Here is a tiny trained network, its code and every weight. The questions are about switching its units off for an input and a target symbol, where a switched-off unit gives its printed mean instead of its output.

import numpy as np


def w(rows, s, z=0):
    codes = np.array(rows[::2]) - 128.0
    scale = np.full(codes.shape[1], s)
    scale[-1] = z or s
    return codes * scale


def f(y):
    return np.maximum(y, 0)


def softmax(a):
    e = np.exp(a - a.max(-1, keepdims=True))
    return e / e.sum(-1, keepdims=True)


def log_softmax(a):
    a = a - a.max(-1, keepdims=True)
    return a - np.log(np.exp(a).sum(-1, keepdims=True))


def net(x, mask):
    ids = ['δζηλπσφω'.index(c) for c in x.split()]
    T = len(ids)
    res = E[ids] + P[:T]
    r = res
    for j in range(3):
        rows = slice(2 * j, 2 * j + 2)
        q, k, v = (r @ M[0][rows].T for M in (Q, K, V))
        z = softmax(np.where(np.tri(T) > 0, q @ k.T / 2**0.5, -1e9)) @ v
        o = O[0][rows]
        res = res + np.where(mask[j], z, o[:, -1]) @ o[:, :-1]
    y = f(res @ A[0][:, :-1].T + A[0][:, -1])
    res = res + np.where(mask[3:15], y, B[0][:, -1]) @ B[0][:, :-1]
    return log_softmax(res[-1] @ U[:, :-1].T + U[:, -1])


Q, K, V, O, A, B = {}, {}, {}, {}, {}, {}
E = w([
[134,49,212,139,66,102,117,142,96,127],'δ',
[170,75,103,140,69,206,97,180,160,175],'ζ',
[85,102,61,109,86,214,112,177,250,220],'η',
[127,84,49,67,79,171,113,141,147,162],'λ',
[41,53,158,144,98,108,117,146,194,165],'π',
[90,91,149,35,87,79,162,108,65,129],'σ',
[114,160,194,94,214,216,173,61,144,114],'φ',
[127,94,235,112,104,165,153,216,148,178],'ω',
],0.012)
P = w([
[94,190,103,162,112,201,72,162,55,142],'0',
[171,96,118,91,145,136,123,101,117,174],'1',
[71,116,79,173,140,158,138,120,77,181],'2',
[169,115,131,88,186,147,57,167,159,106],'3',
[177,118,125,103,132,115,165,82,153,148],'4',
[45,109,67,172,131,156,187,102,72,205],'5',
[163,156,111,80,136,162,65,146,177,121],'6',
[162,121,129,137,109,126,217,82,200,78],'7',
[63,134,48,165,131,169,179,123,104,189],'8',
[119,168,130,89,88,107,60,93,152,126],'9',
[190,99,125,126,114,99,246,71,206,87],'10',
[43,103,61,170,106,137,168,108,88,204],'11',
],0.012)
Q[0] = w([
[89,173,105,169,149,137,117,146,68,138],'H1',
[123,106,104,169,120,136,206,107,110,144],'H1',
[237,95,114,10,117,90,63,95,254,79],'H2',
[173,157,114,133,95,134,99,115,143,90],'H2',
[4,184,103,239,143,109,147,153,60,133],'H3',
[117,125,76,169,154,147,148,142,78,171],'H3',
],0.083)
K[0] = w([
[111,122,126,118,114,127,82,154,110,153],'H1',
[111,159,136,136,151,142,98,125,104,127],'H1',
[196,95,114,132,108,89,245,78,201,127],'H2',
[138,161,111,119,114,147,129,148,140,81],'H2',
[76,162,128,147,145,158,55,151,66,114],'H3',
[93,146,128,120,162,127,69,148,88,163],'H3',
],0.11)
V[0] = w([
[122,167,175,99,196,170,158,104,107,131],'H1',
[131,132,151,84,88,101,175,217,119,138],'H1',
[2,125,127,98,146,91,145,104,149,150],'H2',
[128,105,241,187,152,123,108,149,142,157],'H2',
[140,126,126,118,135,135,142,179,160,151],'H3',
[149,157,151,105,139,180,142,153,196,178],'H3',
],0.033)
O[0] = w([
[150,161,77,160,61,137,192,125,109,24,140],'H1',
[52,121,154,125,151,175,67,54,132,106,133],'H1',
[109,2,51,34,133,159,145,208,112,106,163],'H2',
[135,113,218,91,38,184,176,84,142,122,228],'H2',
[68,160,121,148,112,119,146,126,96,152,181],'H3',
[130,143,158,211,121,159,195,148,40,178,245],'H3',
],0.0086,0.012)
A[0] = w([
[112,195,133,150,199,102,90,69,129,134,7],'N1',
[204,183,82,159,148,48,111,123,206,57,109],'N2',
[166,120,163,82,112,115,56,34,200,110,152],'N3',
[142,144,152,70,85,100,153,121,165,45,4],'N4',
[210,153,146,103,122,73,186,146,196,182,70],'N5',
[177,81,87,82,177,124,39,65,169,90,26],'N6',
[135,183,140,76,136,27,122,144,232,95,52],'N7',
[139,133,22,98,156,129,163,160,173,95,61],'N8',
[168,45,180,149,160,99,110,41,147,104,91],'N9',
[164,88,85,81,203,82,51,119,212,87,20],'N10',
[198,108,76,140,254,12,75,141,145,146,23],'N11',
[172,235,106,185,112,86,140,128,148,121,105],'N12',
],0.0082,0.0038)
B[0] = w([
[219,51,95,138,87,148,104,114,144,150,194],'N1',
[76,123,125,143,54,206,207,184,81,190,175],'N2',
[97,245,49,73,139,73,174,190,152,144,228],'N3',
[151,138,92,187,200,89,102,135,113,159,205],'N4',
[120,143,128,103,167,134,94,118,105,77,164],'N5',
[82,98,205,204,122,31,85,150,94,119,157],'N6',
[168,97,133,140,102,160,169,100,96,125,144],'N7',
[187,137,249,142,157,91,112,54,156,106,199],'N8',
[138,181,109,71,156,158,114,169,155,128,185],'N9',
[112,109,238,165,123,4,123,142,68,104,155],'N10',
[94,187,17,113,98,254,77,77,142,27,171],'N11',
[177,46,125,68,171,81,90,117,186,96,251],'N12',
],0.0085,0.014)
U = w([
[125,219,121,54,119,132,130,183,176,174,215],'δ',
[187,131,144,105,135,144,87,130,164,205,80],'ζ',
[114,173,96,131,165,150,138,215,76,202,69],'η',
[127,152,63,95,133,187,88,154,132,135,63],'λ',
[114,68,128,3,117,193,119,193,142,155,228],'π',
[105,143,139,89,130,123,91,172,118,131,65],'σ',
[176,151,100,99,95,140,163,182,127,115,170],'φ',
[105,176,161,102,79,199,128,132,123,148,3],'ω',
],0.0032,0.0026)

Each question gives the input, a string of symbols that net reads in full, and the target symbol t.
The units are the heads (2 rows each of Q, K, V and O) and the neurons (one row each of A and B). Each row of codes is followed by its name. A weight is (code - 128) times the scale printed after its matrix; where a second scale follows, it is the last column's (O, A, B and U).
mask holds one flag per unit, heads first, then neurons. A switched-off unit (its flag False) gives its mean, the last column of its rows in O or B, instead of its output. The means were averaged over made-up inputs and are rounded, as every weight is.
A unit's drop is (log p(t) with every unit on - log p(t) with that unit switched off) / (log p(t) with every unit on - log p(t) with every unit switched off).
The circuit of an input: a set's keep is (log p(t) with only the set's units on - log p(t) with every unit switched off) / (log p(t) with every unit on - log p(t) with every unit switched off). Starting from the 12 units with the biggest drops (on a tie, the unit counted first), units are removed one at a time, each time the one whose removal leaves the highest keep (on an exact tie, the one counted first), for as long as the keep stays at least 0.8.
units of the circuit, in order: the units of the circuit, biggest drop first
k most important neurons: the k neurons with the biggest drops, biggest first
heads that matter: for each layer, one digit per head in row order, 1 if its drop is at least 0.15 and else 0, layers parted by /
drop when u is switched off: that unit's drop, to one decimal
input σ π π ω ζ δ η, target ζ: units of the circuit, in order	(H2; N1; H1)
input ω η δ δ ω π π δ π δ δ ζ, target ω: units of the circuit, in order	(H2; H1)
input ζ π π η φ δ ω π π π σ, target φ: heads that matter	100
input ζ ζ π π π π π ζ δ, target ζ: heads that matter	010
input λ δ φ ω π π π λ ζ π, target λ: heads that matter	010
input σ ω δ π δ ζ, target σ: heads that matter	011
input σ ζ δ σ φ π, target σ: most important neuron	(N10)
input ζ δ η η π π δ π ζ λ η φ, target ζ: heads that matter	010
input η δ π δ η λ π λ π π ζ ω, target η: units of the circuit, in order	(H3; H2)
input δ π ζ δ π δ π π π π φ π, target δ: units of the circuit, in order	(H3; N3; H2)
input ω ω δ π ζ π ζ φ π λ φ, target φ: heads that matter	100
input λ π π π δ φ π λ π π π δ, target λ: heads that matter	010
input η π ω λ σ, target σ: units of the circuit, in order	(H2; H3; N10; N6)
input δ φ σ φ π ω, target δ: heads that matter	011
input π π π φ ζ λ ζ λ λ ζ ω, target φ: units of the circuit, in order	(H1)
input π π π ω λ π π ζ δ π π, target π: heads that matter	110
input δ π π ζ π π π π σ ζ ω, target ω: heads that matter	111
input ω π π η δ π η δ π π, target δ: units of the circuit, in order	(N3; H2; H3)
input λ π φ ω η ω π δ ζ ω ζ, target φ: 2 most important neurons	(N12; N2)
input π ζ φ ω π ζ σ, target π: units of the circuit, in order	(H2)
input δ ζ ω π λ ω ω π η δ π η, target δ: drop when H3 is switched off	0.8
input φ η π π π ζ η, target π: drop when H2 is switched off	0.8
input δ ζ ζ φ π δ ω ζ π η δ, target φ: drop when N6 is switched off	0.0
